Here is a tiny trained network, its code and every weight. The questions are about switching its units off for an input and a target symbol, where a switched-off unit gives its printed mean instead of its output.

import numpy as np


def w(rows, s, z=0):
    codes = np.array(rows[::2]) - 128.0
    scale = np.full(codes.shape[1], s)
    scale[-1] = z or s
    return codes * scale


def norm(h):
    return h / np.sqrt((h * h).mean(-1, keepdims=True) + 1e-5)


def softmax(a):
    e = np.exp(a - a.max(-1, keepdims=True))
    return e / e.sum(-1, keepdims=True)


def log_softmax(a):
    a = a - a.max(-1, keepdims=True)
    return a - np.log(np.exp(a).sum(-1, keepdims=True))


def net(x, mask):
    ids = ['ΠΣΨΩαβγζημτ'.index(c) for c in x.split()]
    T = len(ids)
    res = E[ids] + P[:T]
    u = 0
    for l in range(3):
        r = norm(res)
        for j in range(2):
            rows = slice(3 * j, 3 * j + 3)
            q, k, v = (r @ M[l][rows].T for M in (Q, K, V))
            z = softmax(np.where(np.tri(T) > 0, q @ k.T / 3**0.5, -1e9)) @ v
            o = O[l][rows]
            res = res + np.where(mask[u + j], z, o[:, -1]) @ o[:, :-1]
        u += 2
    return log_softmax(norm(res)[-1] @ U[:, :-1].T + U[:, -1])


Q, K, V, O = {}, {}, {}, {}
E = w([
[84,167,130,141,110,140,103,146],'Π',
[118,90,106,161,162,135,153,124],'Σ',
[112,144,117,115,150,110,103,157],'Ψ',
[72,112,105,146,133,115,180,151],'Ω',
[82,145,118,152,124,131,115,154],'α',
[165,98,88,152,94,80,105,125],'β',
[70,121,93,114,63,77,177,163],'γ',
[123,105,122,118,90,123,132,189],'ζ',
[95,55,165,78,137,3,169,86],'η',
[83,159,164,106,106,127,141,123],'μ',
[114,93,189,143,120,103,95,137],'τ',
],0.026)
P = w([
[174,148,108,131,125,118,66,136],'0',
[50,117,31,179,91,143,64,39],'1',
[30,95,160,12,121,5,75,153],'2',
[156,188,130,215,138,118,128,158],'3',
[93,135,86,132,117,168,140,99],'4',
[77,114,181,60,117,27,123,144],'5',
[193,185,167,219,129,107,163,157],'6',
[126,124,116,118,124,169,176,101],'7',
[105,122,220,67,106,47,158,134],'8',
[218,175,220,207,141,95,220,163],'9',
[134,121,112,121,115,165,176,99],'10',
],0.014)
Q[0] = w([
[133,118,173,152,181,86,136,156],'0.h0',
[178,108,80,99,132,177,180,158],'0.h0',
[113,178,207,212,108,105,175,136],'0.h0',
[83,183,141,93,188,7,144,184],'0.h1',
[74,91,215,150,121,57,117,124],'0.h1',
[139,144,125,112,190,154,110,111],'0.h1',
],0.012)
K[0] = w([
[162,150,207,141,205,54,118,166],'0.h0',
[54,28,118,116,89,161,73,129],'0.h0',
[157,152,243,127,145,171,214,170],'0.h0',
[226,156,155,114,132,122,255,147],'0.h1',
[170,99,210,176,92,165,182,85],'0.h1',
[149,152,102,57,214,146,74,98],'0.h1',
],0.0088)
V[0] = w([
[143,151,87,102,130,154,141,76],'0.h0',
[213,151,145,76,179,117,137,132],'0.h0',
[75,28,127,128,74,150,90,29],'0.h0',
[110,131,152,59,48,180,135,67],'0.h1',
[254,240,134,176,101,129,178,84],'0.h1',
[138,185,139,14,115,63,110,157],'0.h1',
],0.0071)
O[0] = w([
[61,147,185,150,101,158,170,84,26],'0.h0',
[111,83,118,151,50,131,79,187,1],'0.h0',
[151,255,101,78,177,150,113,99,83],'0.h0',
[139,83,86,212,61,100,206,103,19],'0.h1',
[83,185,116,120,184,155,225,106,56],'0.h1',
[118,151,80,175,154,98,57,19,137],'0.h1',
],0.0099,0.0047)
Q[1] = w([
[123,186,181,132,130,99,155,137],'1.h0',
[135,145,118,180,115,255,124,129],'1.h0',
[108,138,161,172,171,70,131,135],'1.h0',
[113,93,54,157,118,214,110,137],'1.h1',
[129,159,144,234,151,142,164,192],'1.h1',
[97,131,176,127,102,86,90,138],'1.h1',
],0.014)
K[1] = w([
[96,171,213,127,133,87,169,125],'1.h0',
[32,137,63,113,134,242,9,29],'1.h0',
[99,99,182,190,150,81,144,140],'1.h0',
[63,82,51,120,174,247,68,98],'1.h1',
[127,66,219,73,80,168,209,81],'1.h1',
[137,155,209,175,51,115,109,159],'1.h1',
],0.011)
V[1] = w([
[207,108,186,144,106,77,138,153],'1.h0',
[147,135,152,2,33,80,186,87],'1.h0',
[76,106,235,101,165,27,123,132],'1.h0',
[147,52,39,109,180,41,163,162],'1.h1',
[44,108,93,75,109,65,187,57],'1.h1',
[42,121,111,81,101,95,21,151],'1.h1',
],0.0083)
O[1] = w([
[165,204,117,105,171,102,221,139,188],'1.h0',
[143,114,146,157,188,228,176,151,106],'1.h0',
[130,140,49,207,102,154,115,59,218],'1.h0',
[7,60,173,155,184,139,105,149,220],'1.h1',
[176,76,87,110,167,123,98,168,118],'1.h1',
[101,169,150,97,89,141,128,179,253],'1.h1',
],0.011,0.0076)
Q[2] = w([
[54,151,126,150,175,77,164,180],'2.h0',
[138,105,155,199,78,6,94,124],'2.h0',
[118,146,42,134,128,153,148,100],'2.h0',
[138,126,158,45,132,159,143,94],'2.h1',
[187,101,135,104,139,195,146,109],'2.h1',
[117,97,123,99,104,117,107,61],'2.h1',
],0.015)
K[2] = w([
[146,146,111,222,171,159,234,173],'2.h0',
[140,133,157,249,114,37,101,157],'2.h0',
[126,165,73,114,156,131,94,80],'2.h0',
[99,186,53,74,146,189,89,136],'2.h1',
[123,108,65,83,114,159,119,131],'2.h1',
[133,152,38,122,132,127,52,141],'2.h1',
],0.011)
V[2] = w([
[215,116,140,66,88,192,125,127],'2.h0',
[147,162,174,148,241,175,157,30],'2.h0',
[145,98,153,54,61,139,34,83],'2.h0',
[62,111,92,6,116,160,151,20],'2.h1',
[93,131,166,104,3,154,118,123],'2.h1',
[111,198,24,105,122,116,179,174],'2.h1',
],0.0071)
O[2] = w([
[49,118,129,111,171,47,129,165,16],'2.h0',
[73,143,99,96,96,172,65,218,2],'2.h0',
[116,117,134,155,144,183,249,175,63],'2.h0',
[235,137,173,94,132,162,116,56,67],'2.h1',
[159,89,91,135,136,160,104,140,179],'2.h1',
[155,2,151,123,76,188,195,81,154],'2.h1',
],0.01,0.0068)
U = w([
[165,126,140,125,64,132,127,114,132],'Π',
[191,96,171,146,206,122,70,95,125],'Σ',
[155,249,108,160,158,121,104,143,213],'Ψ',
[123,69,35,101,127,120,123,137,136],'Ω',
[124,105,134,69,67,82,40,134,16],'α',
[221,145,87,137,123,124,171,109,222],'β',
[102,162,52,74,60,92,173,137,39],'γ',
[141,126,144,90,135,150,146,188,255],'ζ',
[114,144,162,101,159,51,161,83,78],'η',
[91,134,168,183,133,180,124,114,129],'μ',
[124,70,140,187,69,88,142,179,49],'τ',
],0.012,0.004)

Each question gives the input, a string of symbols that net reads in full, and the target symbol t.
The units are the heads (3 rows each of Q, K, V and O). Each row of codes is followed by its name. A weight is (code - 128) times the scale printed after its matrix; where a second scale follows, it is the last column's (O and U).
mask holds one flag per head, layer by layer. A switched-off head (its flag False) gives its mean, the last column of its rows in O, instead of its output. The means were averaged over made-up inputs and are rounded, as every weight is.
A unit's drop is (log p(t) with every unit on - log p(t) with that unit switched off) / (log p(t) with every unit on - log p(t) with every unit switched off).
The circuit of an input: a set's keep is (log p(t) with only the set's units on - log p(t) with every unit switched off) / (log p(t) with every unit on - log p(t) with every unit switched off). Starting from all 6 units, units are removed one at a time, each time the one whose removal leaves the highest keep (on an exact tie, the one counted first), for as long as the keep stays at least 0.8.
units of the circuit, in order: the units of the circuit, biggest drop first
most important unit: the unit with the biggest drop
heads that matter: for each layer, one digit per head in row order, 1 if its drop is at least 0.15 and else 0, layers parted by /
input μ Π β, target Ω: units of the circuit, in order => [1.h0]
input ζ Ω Σ Ψ Ω η Π ζ α τ, target Ψ: units of the circuit, in order => [2.h0 1.h0]
input ζ Ω μ γ Ω η Ω β Π, target α: heads that matter => 11 / 10 / 10
input ζ β γ, target η: heads that matter => 10 / 10 / 10
input Ω ζ Ψ Σ η ζ η, target Σ: heads that matter => 00 / 01 / 10
input μ Ω ζ, target Ω: heads that matter => 01 / 11 / 00
input ζ ζ γ ζ ζ β, target η: units of the circuit, in order => [1.h1 0.h1]
input Σ Ψ ζ ζ ζ ζ τ ζ γ ζ Π, target Π: units of the circuit, in order => [1.h1 1.h0 0.h1 0.h0]
input ζ Ψ ζ ζ Ω ζ Ψ μ ζ ζ, target β: units of the circuit, in order => [1.h1 0.h0 0.h1 1.h0]
input Ψ η ζ, target τ: units of the circuit, in order => [2.h0 0.h1]
input Ω Ψ η Ψ Ω η, target τ: heads that matter => 11 / 00 / 00
input ζ α Ψ γ ζ ζ μ Σ ζ, target Ω: units of the circuit, in order => [0.h1 2.h0 1.h1 1.h0]
input ζ Ω ζ Ω, target τ: heads that matter => 00 / 10 / 01
input γ τ Ω ζ Ω γ τ Ψ ζ, target γ: most important unit => 1.h0
input Ω β ζ Ψ Ω ζ ζ Ω τ ζ, target Ψ: heads that matter => 01 / 10 / 11
input γ ζ Π Ψ τ ζ, target τ: units of the circuit, in order => [0.h0 1.h0]
input ζ Σ ζ ζ ζ Π, target η: units of the circuit, in order => [2.h0 0.h0 0.h1]
input ζ ζ Π γ ζ ζ Ω Σ, target Σ: heads that matter => 11 / 10 / 00
input Ψ α α, target τ: heads that matter => 10 / 00 / 10
input Ω ζ μ τ τ, target τ: units of the circuit, in order => [0.h1 2.h0]
input Ψ Π μ τ, target Ψ: heads that matter => 01 / 00 / 00
input Σ Ψ μ, target ζ: most important unit => 0.h1
input ζ ζ ζ α μ γ ζ Ψ α μ, target β: heads that matter => 00 / 11 / 00
input τ ζ τ Ω ζ Π ζ Ω ζ ζ Ω, target Ω: units of the circuit, in order => [1.h1 2.h0 0.h0]
input μ ζ ζ Σ, target τ: heads that matter => 00 / 00 / 01
input ζ ζ ζ, target η: heads that matter => 10 / 00 / 10
